Each row was made from one small tree. Brackets hold a mark, then the marks that hang from it, in alphabetical order. Every link used is in the known rows. Write each row's tree.
Each row is shifted at random along 5 fixed directions that mean nothing.
Known rows
[L [X D [E [Q [R S]]]]]: [ -39  -63  -11  110   53 -432    0 -384   76   54   35  139   72  355
   -4  392   96 -124 -198 -132 -290    4  -38   85 -129 -384  316   85
  -31 -153 -414   44 -293 -254  355  252 -130   77  -30  -29  511 -355
  -51  -56   44   75  150  294  208   65 -237  -14  -77  -33  275]
[Q J [R Z] T Y]: [ 632  266   18  453  325 -313  -33    4  210  262  121  154  353 -359
 -460  225   24  261  180  -44  152 -124 -486  376  357 -223  467  134
  -28 -113   36 -416 -297 -142  685  -88  283  220 -357  -26  166 -177
  176  138 -154  -93  -80  -36   -9   42 -594 -161 -120  145 -362]
[B [D [Z [L [X [E Q]]] [P S]]]]: [  47   74 -123  103 -311 -173  101 -338  116   83  131  254  135  228
   96  136  138   79   17 -149 -188   22   95  203   27 -147   83 -131
  -80 -386 -132   57   77 -160   -8   76   18  140  -23   95    0   38
  -60 -322  -56  136  240   50   82   -9  -26  -29 -234   16   60]
[L [X N [S P]]]: [ 493  164 -102  130   94 -266   17    2  126  159 -141  413  159   26
 -237  137  267  361  258  -77  142  133  -50  393  112 -112  174 -120
 -198 -449   88    6 -168  181  284 -171  192  177 -283  132 -275  174
  -15  -78 -166    0  -65 -206  -76 -112 -386 -303 -371   89 -472]
[E B [J [S L]] [Q T]]: [ 312   67  294  -38  -50  -99   43   76  197  189  122  170   89  -44
   32  146   -3  175  246 -110 -159   90  213  283  121  -49   76  -21
 -139 -359   51  166 -150   82  171  209  -32   56  -51   58 -110  191
   41 -120   18  197   -1   89  -27   21 -254   -4   71    0 -368]
[F [N [B D] [J Y Z] P]]: [-164  353  301 -230 -291 -283  -26  -81   22  249   93  -89   96  196
 -245  274  -26  -95 -148  143 -118 -246 -100   23  204 -209  223  253
 -244   57 -217  228 -284 -278   68   42 -106   39 -106  -84  208 -451
   51 -105  -22   44    4  269  213  166  -77  100 -148 -129   29]
[F [N B J P [Z [L X]]]]: [-118  292  196 -312 -359 -119  213  246 -112  325  239 -166   96 -108
  -25  256 -200  114  185  152   24   29  257   73  253 -302  128  136
 -327 -238   14  474 -182   41   19   -5  -12   62 -290  320 -485   44
   80  -56 -106  242   72  -68  177  132 -268  137   71  -31 -337]
[D [Z [L [X E [N Q]]] [P S]]]: [  46 -171  164 -309 -423 -195  342  186  -65   89  -38   51   -3  -88
  153  509 -280  125  174   53 -153  263  394  -42   24 -469   21   94
 -191 -479  -20  476  -99  129  383    9  155   86 -182  527 -380  121
  143  -15  271  119  185  158   57   48 -114    0  187   20 -164]
[L [X [D Z] P [S R]]]: [-398 -109 -308   -1  -48 -239   62 -309   36   98  196  -75  -12  306
  245   -3   55 -325 -204 -181 -195 -107  305 -169 -187 -292   -8  138
 -186   -3 -177  286   65 -346 -471  202 -310  -66  139  -51  164   63
 -113 -159 -194   68  111  238  119   60   60  168 -174  -84  353]
[F [N B J L [P S]]]: [-119  336  160  -43 -249  -41   97 -195   66  375  207   77  128   92
 -164  221  -67    1   70  129  102  -46  140  165   86 -164  110   86
 -310 -151  110  242 -181  131  -79  -55  -52  -19 -214   27 -135 -115
   52 -105 -159   41 -122    3  183   98 -257   -5 -330  -54 -284]
[N [B D] [P S [Z [L X]]] Q]: [ -48  233  144 -152 -290 -254  244  -93   -7  259 -107    9 -122   35
 -163  330 -288 -121   37   87   22   59  -16  -51  188 -338  134  139
 -452 -196 -155  330 -127   79  236  -50 -129 -164 -170  256  -62 -192
  109   19  167  135  -58  348   49  239  -68  -54 -113  -27 -118]
[T [S L R]]: [ 300    5  105  -41 -222 -189  158   26  -45   97  -29  267   81  -88
   65  394   -9  186  236   51  -38  223  140  264   86 -253   67   28
 -110 -407   70   69 -243  123  557  -79  268  231 -234  188 -184  -71
  135   66   87  -39   -4  -23   93  -92 -320  -83  -46  -34 -256]
[T [S [L X] [R Q]]]: [-397 -103 -195   90 -103  -74    0 -308  -36  143  324   55  -35  234
  397   90  -22 -334  -22  -98 -221  -13  434  -42 -219 -240 -145  200
 -157 -153  -62  229  173 -121 -102  166  -93  -92  239  -97    7  195
 -141 -144 -147   17  -86  176  281    9   90  180 -108 -160  205]
[Y [Q [J [S P R]] T Z]]: [ 407  106  121  164  152 -117   98  108  144  211  -57  154  122 -296
 -260  185 -190  116  151   22   75    0 -264  189  230 -177   97  162
 -181  -93   58 -115  -78  -86  495  -35  186   97 -134   98  -91 -113
  160  106   11  -61  -84   71   -6   24 -379  -76 -104   18 -279]
[X D [E Q] [P S]]: [  60   78   79  -73  279 -638  188  201  140   58 -245  -84   25 -136
 -221  203   -5   -6  103 -322  -30   62 -141 -145  264 -424  355   58
 -419 -107 -336  548 -267   -9   87   97 -110 -152 -412  399  -56  -14
   49  134 -150  222  -28  179 -284  223 -159 -134  134  -76  -82]
[X E [N F] [P Z] [S R]]: [ 129   79 -184   66  116 -427 -136 -418   57   74 -175  306  106  277
 -549   81  271   60 -244   -7  109 -142 -468  156  136 -231  401   73
 -219   92 -320   40 -336 -223  -32  -40 -213  219 -398 -116  424 -574
  141   62 -260 -137  115  195  -59  109 -397 -187 -616  -10   88]
[Y [Q [J F [S L]] [Z P]]]: [ 212    9   53   86 -201  203   13 -274  130  252  118  370  142   56
   -3   40 -105  109   26  106 -109  -48  178  326 -140   43 -198  -18
  -21 -308  412  -64  367  140   58    9  189  139  163 -197  -91   89
   36 -184   -1  -86  -90  -57  228  -84 -129    6 -297  -36 -173]
[J [S R] [Z L]]: [ 170 -166  302 -434 -490 -145  262  357  -75  189   29  -55    3 -243
  279  399 -344   68   97  230 -260   93  432   80  161 -320   -3   97
 -149 -255  -69  315 -141   74  242   48  142  171 -162  356 -367   39
  225  -22  208  148  152   20  111   45 -125  168  380 -102 -143]
[N F [Q T]]: [ 306  332   59   89  -57 -353  196   -3  108  223  180  143  196 -150
 -268  212  -43   74  228   30   12   -6 -213  287  184 -136  233   28
 -271 -308 -216 -102 -407    9  371  -43  116  150 -355  233 -186 -120
   75   47 -180  117   67  -16 -102  167 -353 -126 -220  -25 -333]
[F [N B P Q]]: [-318   88  134  -88 -609   52  139 -366 -166  178  441  147   71  262
  299  399  -89  -33  -81  170 -252   41  473  264 -187    7  -97  -19
  -86 -174   47  152 -136  -60 -131  252  -72  289   23  -25   -3 -126
   19 -110   64  209  201   21  353    9 -223  241 -237  -69  139]
[L [X E N S]]: [ 317  114  -82   56  255 -549  -15  -59  173  122 -185  213  145  109
 -318  267  243  137   73 -138   23   30 -270  182  121 -357  392   85
 -179 -250 -373  114 -417  -98  414  -70   -1   89 -342  186   67 -193
   11  -32 -190   10   52   38  -83   38 -349 -257 -228   58 -178]
[S [L [X E N]] P]: [-298   13 -332  196  130  -92  -23 -433  167  248  138  254   82  260
   24  -71  182 -237  -25 -223  -32   12   -4  -43 -217 -202  117  185
 -174  -50  -61  200  111 -208 -152    8 -143  -87   37 -135   80  145
 -145 -224 -353  -65  -74   46  174  -66  -31  -68 -294  -98   91]
[Z [L [X D [N F Q]]] [P S]]: [-255 -135   19 -246 -485 -208  210 -228  -37  149  127   94  -87  248
  183  477 -170 -109 -108   72 -215  185  396   23 -168 -490   -8    9
  -69 -271 -133  308  -79  151  164   41  -39   -2 -113  162  -37  -93
  129 -163  198   79  212  210  242   40 -138   51  -76  -80  138]
[E [Q [R S] T Z]]: [ -25  -54  -33  352  188 -144  -40 -204  151  131  271   33  166  -20
  -22  130    9 -134   -6 -197 -133 -153  110   44   -8 -186   69  134
 -114  -65    6 -152   25 -134   11  240  -37    9   74 -144  222  105
  -86  -56 -102  -73  -78  225   43  154 -112  109 -149  -22   55]
[S L P [R [Q Y] Z]]: [ 297  -31  211  -58 -168   35  235  222 -197  156  -56  221   45 -359
   30  178 -246  235  326  123   31  316   10   38  146 -218  145  155
 -321 -360  309  232   71  198  587  -42  316  126 -155  256 -350  264
   98  312  170   -1 -182   29  134  -53 -294  -99  160  -82 -370]
[P S [Z L]]: [  28  149 -198   70 -288 -283  223  -94   95  288  368   17   22  -21
  -26  153 -115   14  120   35  -30   41   27  167  258 -274  185 -130
 -282 -165 -447  119  -68  -74  -31  -52 -123   11 -373  362 -371   39
  169 -127 -285  314  330  -62   35   72 -262   62  -92    8   23]
[S [P Z] [R [Q Y]]]: [  80  133  -66  224  154 -179   16  -11    2  164   51  141   37  -95
 -254  -10   -4  -16  173  -66  105  -30 -212  -62  212 -209  215  213
 -431  -17  -38  133  117 -148  187  -49   67  -62 -165   23  -76  172
   -3  101 -195  -35 -222  175  -13   70 -151  -87 -133  -81 -166]
[Y [Q [R [S L P]]]]: [-209  110  -69  108   -7 -317   84 -275   50  224  283   15   45  126
    3  200 -125 -266 -146   73 -146 -116 -197  -81   26 -334  202  257
  -79  149 -410   16 -205 -331  201  161 -104  -24 -103   33  230 -371
   95   69 -110   72  155  229  172  166 -194   90 -141 -131  238]
[X [D Z] P S]: [ 240  -66   81 -237 -448 -284  325   -4  -91   10  -49  117   66   25
  143  316 -100  229   26   21 -175  182  224  171   37 -195   53 -172
  -99 -374   25  217 -266   25   51   97   45  309 -228  337 -102 -168
  172  149  206  175  320   63   -5    1 -294   26  -76   30   53]
[R Q [S [L [X D E]]] [Z P]]: [  40  -24 -103  245 -152  170 -128 -640 -100  136   82  431   82  458
  111 -126   67  -17  -75  -23 -195    4  136  169 -266  -61  -15   -8
 -102 -540  309  -33  428  196   26  102   29   35  369 -281  165  180
 -322  -57   50 -127 -184  232  430    7   35  -35 -481  -16   97]
[N B F J L [Z [P S]]]: [-335  334  -60  -12 -586  248  -10 -732   14  447  477  224  176  442
   -6 -117 -205 -185 -124  329   56 -267  201  244 -153   25  -85    7
 -179 -184  204   35   83   67 -518  -30 -220    3   76 -365  133 -225
   77 -244 -152  -68  -40  180  468   96 -152  183 -692  -35   -3]
[D [Z [L [X E N]] [P [S R]]]]: [-289 -192 -280   -1 -542   65  121 -376  -35  131  428  178   89  253
  434  140  -36  -36  -71   17 -227   54  543  136 -177 -171 -118  -83
   -5 -275  -44  213  195 -176 -352  141  -69  188   59   73 -155  210
   35 -323 -103  165  362  -27  294  -97  -82  202 -189   15  224]
[B [D [Z L [P [S [R [Q J]]]]]]]: [ -45   92 -157  112 -269  -15  171 -100   66  205  268   28  102  -66
  222  -85   26   -9  190 -183  -72  -47  354   58   97 -121  -64   -7
 -271 -274   95  278  311  -78 -315   33  -13  -69   58  162 -397  417
  -97 -275 -210  121   10   -9  -19   92  136   60 -106  -83 -114]
[Y [Q J [R [S P]] T Z]]: [ 489  136  106  157  -12 -222  249  309   38  264  179   30  177 -522
 -110  277 -312  297  245  125   60   66 -169  307  385 -175  206   -6
 -118 -156   -3 -114 -217  -16  559   47  243  205 -319  358 -310  -89
  288  280   18  214  145 -133   -9   68 -611   16   87   65 -354]
[Q [J Y] R [T S]]: [-174  -41    6  146  312 -230   38  279  200  286  206 -326  125 -387
  145  155 -162 -286  158 -248  -18 -242  466 -129   87 -346  -48  413
 -227   58  167  296   82  -57  -55  114   24 -276   73   12 -211  387
    1  -69 -231  -46 -408  151  -32  214   81  173  283 -114 -192]
[P [S L [R [Q T] Z]]]: [ 215   84 -143  417  259   83  -56 -340  152  220  -20  320  104   -4
 -236 -130  121  -65  173 -172  154    7  -74  119   10 -127   76  143
 -372 -261  181  -76  222  144   67 -115   14 -109   55 -132 -108  304
 -195  -95 -270 -256 -374  125   19   49  -54 -210 -438  -37 -240]
[B [D [Z P]]]: [  22  129  -15   -2 -216 -254  194  -35   69  120  117   19  103    3
   87  126   88  -18  171 -166 -155  -64  161  -18   55 -221   86  108
 -210 -269 -101  217  -13 -240    5   23   12   41  -52  215 -198  122
  -91 -180  -94   53   74  151  -99  100  120    4  -30  -70  -42]
[Y [Q [J F] Z]]: [  70   -5  118   14  -12  -32  162   11   72  234  171   49   83 -146
    8  179 -194   -3  106   27 -134  -50  192   83  -89 -193  -46  193
 -148 -159   80  175  137  -32  189  105   13   23   69   84 -193   67
   44  -34  -32   20  -51   95   86   74  -89   86   54  -97 -113]
[T [S [L [X D [E B] P]] R]]: [-237 -100 -135  -52   81 -290   28 -133   32  100   -8   14  -31  138
  171  128   30 -232  -13 -192 -131   29  217 -111  -55 -391   73  215
 -178  -98  -94  399  -39 -140    3   93 -129  -84   -2  -13  103   30
  -24  -52 -123    9  -86  212  102   22  -28   73   34 -103  101]
[S [L X] [R [Q T Y] [Z P]]]: [ 128   87 -212  263  181   17   -5  -16   40  235  173  159  125 -215
   -8 -218   19   27  251 -138   71   53  -35   51  117 -154  114  167
 -328 -310  234   21  340   40   95  -42  143  -58   10  -29 -311  579
 -170  -49 -310   -4 -243  -59   75  -20 -129  -86  -94   -8 -322]
[B [D [Z [L X] P]]]: [ 148  -39 -127  172 -294  210  116 -382   72   96   29  418  158  188
  216   37  249  147  181 -219 -116   76  489  269 -254  -32 -179  -62
  -75 -598  489   30  410  106 -121  -22  133  165  230  -84 -250  462
 -250 -448  -15 -125  -94  -18   85 -105  173  -98 -277   21 -181]
[Q [R Z] [T [S P]]]: [ 106   86  -24  131  -14 -399   90  154    6  164  236  -76  107 -245
   28  267 -180  -24  102   27  -92  -86  -23  128  283 -322  218  120
  -59  -69 -221  -76 -303 -180  355   57  115  184 -270  184  -42 -135
  160  168  -77   92  108   77   32  118 -351  132   53  -13  -20]
[B [D [Z L]]]: [ 235  -36  172 -119 -480 -140  329 -126  -38   62   10  190   86   20
  156  454  -24  156  123   -8 -252  177  221  169  -59 -283   87   37
  -39 -442  -54   82 -197  -93  436   44   99  282  -73  296 -109 -141
   54 -111  258   26  244  161   62   10  -67  -23   61  -28    1]
[Q J [R Z] [T [S L P]] Y]: [ 303   54   46  334  140 -120  -42 -103  107  221   88  171  234 -236
 -193  278 -147   75   65    9   95  -49 -197  241  175 -253  203  180
   51 -100  290 -264  -83  -30  619  -44  312  149 -109 -149  262 -176
  190  174   71 -201 -197  112  229  -32 -438  -25 -112   63 -177]
[B [D [Z L [P S]]]]: [   4   85  -11 -103 -344 -259  291   62   64  159  135  -48   64  -92
  152  186  -51    4  185 -110 -134   29  234  -33  147 -320   70   36
 -218 -302 -143  312   -6 -110   12  -17   29   -8 -152  377 -360  161
   22 -181  -50  148  166   88  -79  118   79   31   72  -64  -64]
[L [X [D Z] [E J] P [S R]]]: [-321 -230  -75 -242 -327 -328  180 -204  -90   38  169  -91  -39  271
  364  323 -117 -170 -262  -16 -333   55  315  -57 -147 -350  140   59
  -59  -46 -381  414 -222 -408 -123  353 -323  129   12  158  293 -303
  104   15   84  276  398  277  249   21 -223  228   88  -65  440]
[R [Q J Y] [S P]]: [ 281  125  178   48 -401  -80  195  108 -180  243  352  159  155 -187
  255  250 -284  303  247  219  -85  128  236  307  141   10   46 -150
 -135 -416  173  156  -23  194  325  117  305  140  -78  289 -340  191
  166  288  151  344   32 -119  284    2 -387   88   31  -25 -256]
[Z [L [X [E J]]] P]: [ -19   78 -173   49 -233 -199   42 -301  110  191  216  281  127  275
   89  216  117   77   23  -65 -165   86   56  222  -67 -297  167  -29
   72 -342 -101   64  -25  -71  173   -4   64  154 -184    4   32  -22
   53 -286 -122   99  250  -49  230  -72 -254  -30 -171   30  -18]
[X [D Z] [S P]]: [ 418  240  -21    0  -62 -481  156   -3  144   91 -136  148  174   49
 -334   95   72  178  112  -74   41   24 -389  134  334 -259  314 -102
 -219 -259 -242   35 -369 -146  267 -130  108  132 -403  256   23 -292
  114  108  -66   27  176   81 -117   59 -336 -177 -309   51 -121]
[D [Z [P [S R]]]]: [-332    0  -69  -35  -98 -264  127  -15   70  156  225 -176   13   56
   69  149 -112 -314   47  -89 -111 -141  217 -346   16 -428   46  329
 -289  -16 -245  399   -2 -326 -132   36 -100 -172  -34  192  -95  103
  -12  -94 -147  -42   17  364  -10  174  161  133  -19 -112  117]

Which tree is each row?
[ 102   85   24 -105  186 -412   90  164   21  142 -156   37   -9  -31
 -229  267   65   56  140 -112    3   20   11  -80   43 -433  238  288
 -305 -203 -111  329 -231  -34  277  -46  -23   12 -229  244 -184   65
  -37   16  -75  -37  -93  170 -138   92 -128 -126    3  -10 -247] -> [L [X [N Z] P]]
[-130   28 -123   86 -430   84   57 -378 -145  226  421  191  116  244
  312   -4 -104  -20  -40  159 -190  -40  268  154  -88 -107  -19  -58
    1 -312   52   11  165    0 -147  104  -24  152   98  -32  -92   91
  -26  -45  -21   87  149   40  432   29  -88  214 -261  -52  168] -> [R [S P] [Z L]]
[  50  238 -104  266  268 -386  -55   55  294  289  413 -108  227 -156
 -234  -62   40  -35   90 -173  -87 -298 -121   90  269 -163  241   78
 -205   57 -221   37  -12 -256  -99  128  -37  -61 -196  -26   37   92
   31 -117 -447  128   22  -58 -110  185 -186   89  -60  -80 -156] -> [E [Q [J F] R Z]]
[-440   63   53  -35 -356 -100   68 -209  -19  274  592 -154  106   96
  294  280 -143 -205 -116   73 -258 -156  459  122  -47  -99  -25  141
 -131  110 -151  236 -101 -255 -257  313 -201   77   64  -54   18  -39
   49 -168 -139  252  148   51  295  111 -149  363    8 -128  202] -> [F [N B [Q [J Y] R]]]
[ 148  152  155  -26  -83 -116  202  275   51  188   66  -47  126 -366
  -48  143  -40  151  343 -153   35   50  248  153  255 -120   20   44
 -393 -298  210  242   13  126   53   -3   81   60 -143  255 -534  395
  -86 -102 -114  121 -132  -53 -160  118 -121   22   59  -15 -415] -> [F [N [B D] [Q T [Z P]]]]
[  57  148 -190   57  -28 -327  120 -153  119  209  131  179   85  121
  -39  194   90   31   66  -96 -101   74  -61  106   -6 -359  201   75
  -66 -265 -166   48 -154  -57  195  -68   35  100 -259  125  -80   12
   43 -168 -188   78  173  -51   51    9 -201  -74 -116    4  -71] -> [Z [L [X P]]]
[-369  -54 -164  136 -229    4   48 -547   95  126  178  102   28  321
  175   49  121 -359 -121 -184 -177 -130  260 -155 -236 -218  -63  219
 -161  -49  -35  141  219 -344 -283   92 -192  -90  272 -169  206   18
 -174 -327  -87 -186  -34  382  141   60  294   80 -299 -150  317] -> [B [D [Z [P [S L R]]]]]
[ 239  334  -58   71 -104 -116  143   66  110  306  207  199  240 -164
  -17   -2  239  368  327 -113   51   63  195  441  235   34  210 -212
 -297 -438  197  211   13  162 -164    4  121  193 -335  219 -576  435
 -104 -236 -427  345   -2 -519  -79  -48 -323 -106 -115   64 -597] -> [F [N [L [X [E [B D]]]] P]]
[-116  -73   11  -46 -243   98  -40 -483  -11  154   78  342  151  269
   68   56  109  104 -147  -16 -107  -97  304  250 -224   22   36   41
  -93 -169  284  208   95   10 -368  228 -174  229   46 -252  177  -31
   -5 -164  -41  -23  -39   74  212  -34 -165   56 -315   16   15] -> [X [E [J Y]] [N L Z] P]
[ 159  307 -247  258  234 -282 -150 -125  157  181   56  194  171   52
 -270 -198  240   -8  192 -160  133 -157 -284  106  293 -212  179  116
 -251 -215  -16  -16   54  -74   74 -207  136  -31 -220 -104  -85  109
  -98 -102 -431 -164 -202  -16  -34   37 -101 -130 -414  -21 -263] -> [T [S L [R [Z P]]]]
[-147  -97 -214  207 -241   43  -86 -743   91  133  109  448   47  507
  103  155  177 -118 -170  -68 -138   74  155  199 -289 -150   29  -44
   19 -181   57  -31  113  -91  -61   49  -83  101  109 -352  393 -109
  -14 -276  -32 -128   53  179  338 -160 -174  -23 -475  -13  244] -> [Z [P [S [L [X D [E B]]] R]]]
[ 423  119   94  -35  112 -160 -149 -215  254  232 -276  407  137  208
 -527   72  171  100  -29   41  -54 -149 -192  214  -38 -283  201  199
  -90 -337   71  -96  -63  149  367 -257   81  125  -54 -252  159 -154
  -53 -301  -58 -359 -182  176   37   42  -16 -231 -318  -19 -312] -> [J F [Z [L [X [N B]]]]]
[-205 -235 -133   99 -254   52  104 -571  -21  106   23  332  -14  310
  128  280  -30  -88 -161  -64 -143  101  320   99 -309 -197  -27   10
  -92 -182   93  193  182   39 -166  115 -169  137   39  -54  146  -54
   43 -139   34  -24   70  210  243  -22  -71   47 -245  -22  303] -> [X E [P S [Z L]]]
[ 293  131  -17   83   22 -179  110   77  111  156  -83  188   84  -71
 -231   83    0  111  292  -85   77   82  -52  -20  164 -292  128  140
 -366 -424   82  198   52   57  306 -178  223  -44 -156  246 -309  264
  -56  -34  -99  -94 -136  112 -102   39  -67 -212 -175   25 -399] -> [D [Z [P [S [L X] [R Q]]]]]
[  69  239  -63  212  175  -46 -176 -168  183  350  160  110  156  122
 -205 -323   58 -110   76  -96  -27 -340   67    1   51 -115   -1  172
 -273 -262  228  145  396  188 -243  -73   39 -269  198 -204 -138  344
 -239 -184 -310 -154 -396  134   85  252  244  -17 -360 -137 -284] -> [R [Q [J F [Z L P]]] S]
[ 284  481   16  -53 -107 -138   85   87   67  311  106  132  293 -202
 -364 -178 -135  205  339   89  273 -134 -198  200  408  -96  142   14
 -408 -413  264  170   49  270   -3 -230  222   -7 -385   84 -423  275
   80  -49 -254   71 -193 -101  -54  204 -220  -97 -268   99 -644] -> [N B F [Q Y] [Z L P]]
[ 186  231  112 -174 -315 -240   43  -38    7  251   26  159   63  134
  -32  240  -13  135   28  153  -87  -52  116  306  104 -102  130    4
 -185 -275 -117  173 -257  -54  122  -11  -28  137 -119   84  -72 -162
   66 -118    4  176   81   13  133    8 -249  -41 -177   -4 -196] -> [L [X [N [B D] [J S Z] P]]]
[ 219  127   45  -54   38 -399  144  -53   73  179 -133   84   53   84
 -235  218  -21  -16   51  -33  -43   64 -229 -102   84 -442  306  192
 -231 -311 -165  147 -288  -39  459  -88   51  -45 -174  232   46 -197
  -12  125   35  -60   -8  261   35  112 -137 -158 -100  -21 -129] -> [R [S [L [X [D Z] P]]]]
[ 142  101  273 -338  -95 -342   63  225  158  266  -37  -71  -51   52
  -74  134 -162  -47   78   38 -187  -37    9  -30  223 -321  253  156
 -215 -110 -247  445 -224 -144  221   65 -137  -99 -117  139   24 -121
  122  -15   57  169   41  270   42   70 -143   56  243  -73 -176] -> [E B [J [S [L [X D]] P] Z]]
[ 132  -71   44  157 -356   20  135 -232  -85  261  458  117  125  -69
  265  292 -370   56  -20  186 -214  125  107  246  -56 -103   40  -32
   20 -318   69 -177   17   -9  437  203  150  142  165   61   86  -37
  133  210  226  202  176   91  485  -45 -406  191  -20   39  114] -> [R [Q J T Y Z] [S [L X]]]
[ 192  204 -119  219   62 -210   45 -235   90  209  129  254  115   19
 -188   16  132   -1  141  -80   -9   68 -320  111  111 -200  273  154
 -262 -150 -188  -65 -157 -142  309  -62   55   55 -209   17   15  -59
  -20   -1 -264  -55   -4   26   15   32 -252 -161 -269  -86 -134] -> [S L [R Q]]
